Here is a tiny trained network, its code and every weight. The questions are about switching its units off for an input and a class, where a switched-off unit gives its printed mean instead of its output.

import numpy as np


def w(rows, s, z=0):
    codes = np.array(rows[::2]) - 128.0
    scale = np.full(codes.shape[1], s)
    scale[-1] = z or s
    return codes * scale


def f(y):
    return y / 2 * (1 + np.tanh(0.7978845608 * (y + 0.044715 * y**3)))


def log_softmax(a):
    a = a - a.max(-1, keepdims=True)
    return a - np.log(np.exp(a).sum(-1, keepdims=True))


def net(x, mask):
    res = np.array(x, float).reshape(1, 8) / 4 @ E
    y = f(res @ A[0][:, :-1].T + A[0][:, -1])
    res = res + np.where(mask, y, B[0][:, -1]) @ B[0][:, :-1]
    return log_softmax(res[-1] @ U[:, :-1].T + U[:, -1])


A, B = {}, {}
E = w([
[128,128,128,128,128,128,128,128,128,128,128,128],'x0',
[127,128,129,128,128,127,128,128,129,128,129,128],'x1',
[123,173,75,126,118,116,3,103,117,123,180,113],'x2',
[125,175,68,117,111,78,147,218,161,43,117,167],'x3',
[128,129,129,129,129,127,128,128,129,127,131,127],'x4',
[127,128,128,129,128,128,129,128,128,128,129,128],'x5',
[134,152,164,126,73,93,127,187,187,199,195,199],'x6',
[130,129,128,132,128,128,128,128,128,128,129,128],'x7',
],0.019)
A[0] = w([
[127,117,120,123,150,132,131,97,110,67,112,98,78],'n1',
[120,144,92,128,125,124,2,108,130,118,162,123,114],'n2',
[119,119,99,125,135,134,129,83,117,63,70,100,233],'n3',
[129,110,173,125,129,138,119,55,123,215,144,114,217],'n4',
[132,116,134,144,143,131,136,53,119,68,114,88,255],'n5',
[134,129,100,128,140,134,98,85,109,85,126,98,120],'n6',
[131,105,148,121,141,143,113,51,104,178,94,101,243],'n7',
],0.032,0.01)
B[0] = w([
[136,93,166,147,192,126,75,214,151,213,151,151,194],'n1',
[121,146,114,125,118,133,2,128,130,138,146,120,223],'n2',
[144,97,135,125,211,144,144,173,96,104,113,100,227],'n3',
[143,63,154,147,230,149,104,182,107,184,121,115,253],'n4',
[102,172,78,120,58,145,189,62,122,78,144,122,220],'n5',
[139,113,138,130,125,96,83,84,106,86,79,143,189],'n6',
[117,188,123,112,18,110,164,16,156,115,141,145,236],'n7',
],0.025,0.06)
U = w([
[126,107,121,110,108,196,238,61,103,96,111,130,195],'0',
[153,73,99,115,193,168,216,179,96,43,79,119,162],'1',
[115,142,80,102,94,169,59,24,80,105,130,108,114],'2',
[142,111,55,109,183,136,38,156,72,48,94,101,93],'3',
[158,35,182,134,170,193,200,126,130,185,136,141,218],'4',
[142,159,120,98,23,43,230,254,255,88,139,253,212],'5',
[140,79,135,121,153,173,32,95,112,204,166,114,2],'6',
[107,227,35,73,24,74,61,197,200,95,200,176,21],'7',
],0.0084,0.0075)

Each question gives the input, the list of numbers given to net, and the class t.
The units are the neurons (one row each of A and B). Each row of codes is followed by its name. A weight is (code - 128) times the scale printed after its matrix; where a second scale follows, it is the last column's (A, B and U).
mask holds one flag per neuron, in row order. A switched-off neuron (its flag False) gives its mean, the last column of its row in B, instead of its output. The means were averaged over made-up inputs and are rounded, as every weight is.
A unit's drop is (log p(t) with every unit on - log p(t) with that unit switched off) / (log p(t) with every unit on - log p(t) with every unit switched off).
The circuit of an input: a set's keep is (log p(t) with only the set's units on - log p(t) with every unit switched off) / (log p(t) with every unit on - log p(t) with every unit switched off). Starting from all 7 units, units are removed one at a time, each time the one whose removal leaves the highest keep (on an exact tie, the one counted first), for as long as the keep stays at least 0.8.
circuit, biggest first: the units of the circuit, biggest drop first
unit that matters most: the unit with the biggest drop
top k neurons: the k neurons with the biggest drops, biggest first
drop of u: that unit's drop, to one decimal
input [-5,-6,-8,-8,-1,1,6,-6], class 4: unit that matters most -> n4
input [-4,-3,-5,6,0,-5,-2,2], class 1: top 3 neurons -> n2, n7, n4
input [-4,2,0,-2,5,-4,0,0], class 0: top 2 neurons -> n2, n1
input [-7,-8,-6,-3,4,2,-7,0], class 0: circuit, biggest first -> n5, n2
input [7,-7,-1,-5,5,-3,-1,0], class 0: top 2 neurons -> n2, n7
input [4,5,-2,-2,-7,-1,0,-3], class 0: circuit, biggest first -> n2, n1
input [6,-4,-3,0,-4,4,2,-4], class 4: top 4 neurons -> n2, n7, n5, n3
input [5,-3,-1,-7,-1,4,3,-8], class 4: top 2 neurons -> n4, n2
input [3,-7,0,4,-1,-3,4,3], class 5: top 3 neurons -> n4, n2, n3
input [-4,2,-3,7,8,-7,-8,-5], class 1: top 2 neurons -> n2, n3
input [-2,-6,3,0,2,-8,0,0], class 2: top 3 neurons -> n4, n1, n3
input [0,4,-1,-1,6,2,1,-1], class 4: top 2 neurons -> n2, n5
input [-6,-3,0,-6,5,2,2,-1], class 4: top 2 neurons -> n4, n2
input [6,-7,2,-1,-4,-3,-6,8], class 2: unit that matters most -> n5
input [1,-6,6,4,0,7,6,-3], class 7: drop of n4 -> 1.8
input [-2,-5,5,-6,-6,-5,0,6], class 2: drop of n7 -> 3.0
input [0,-7,4,6,6,4,7,8], class 7: drop of n3 -> 0.5
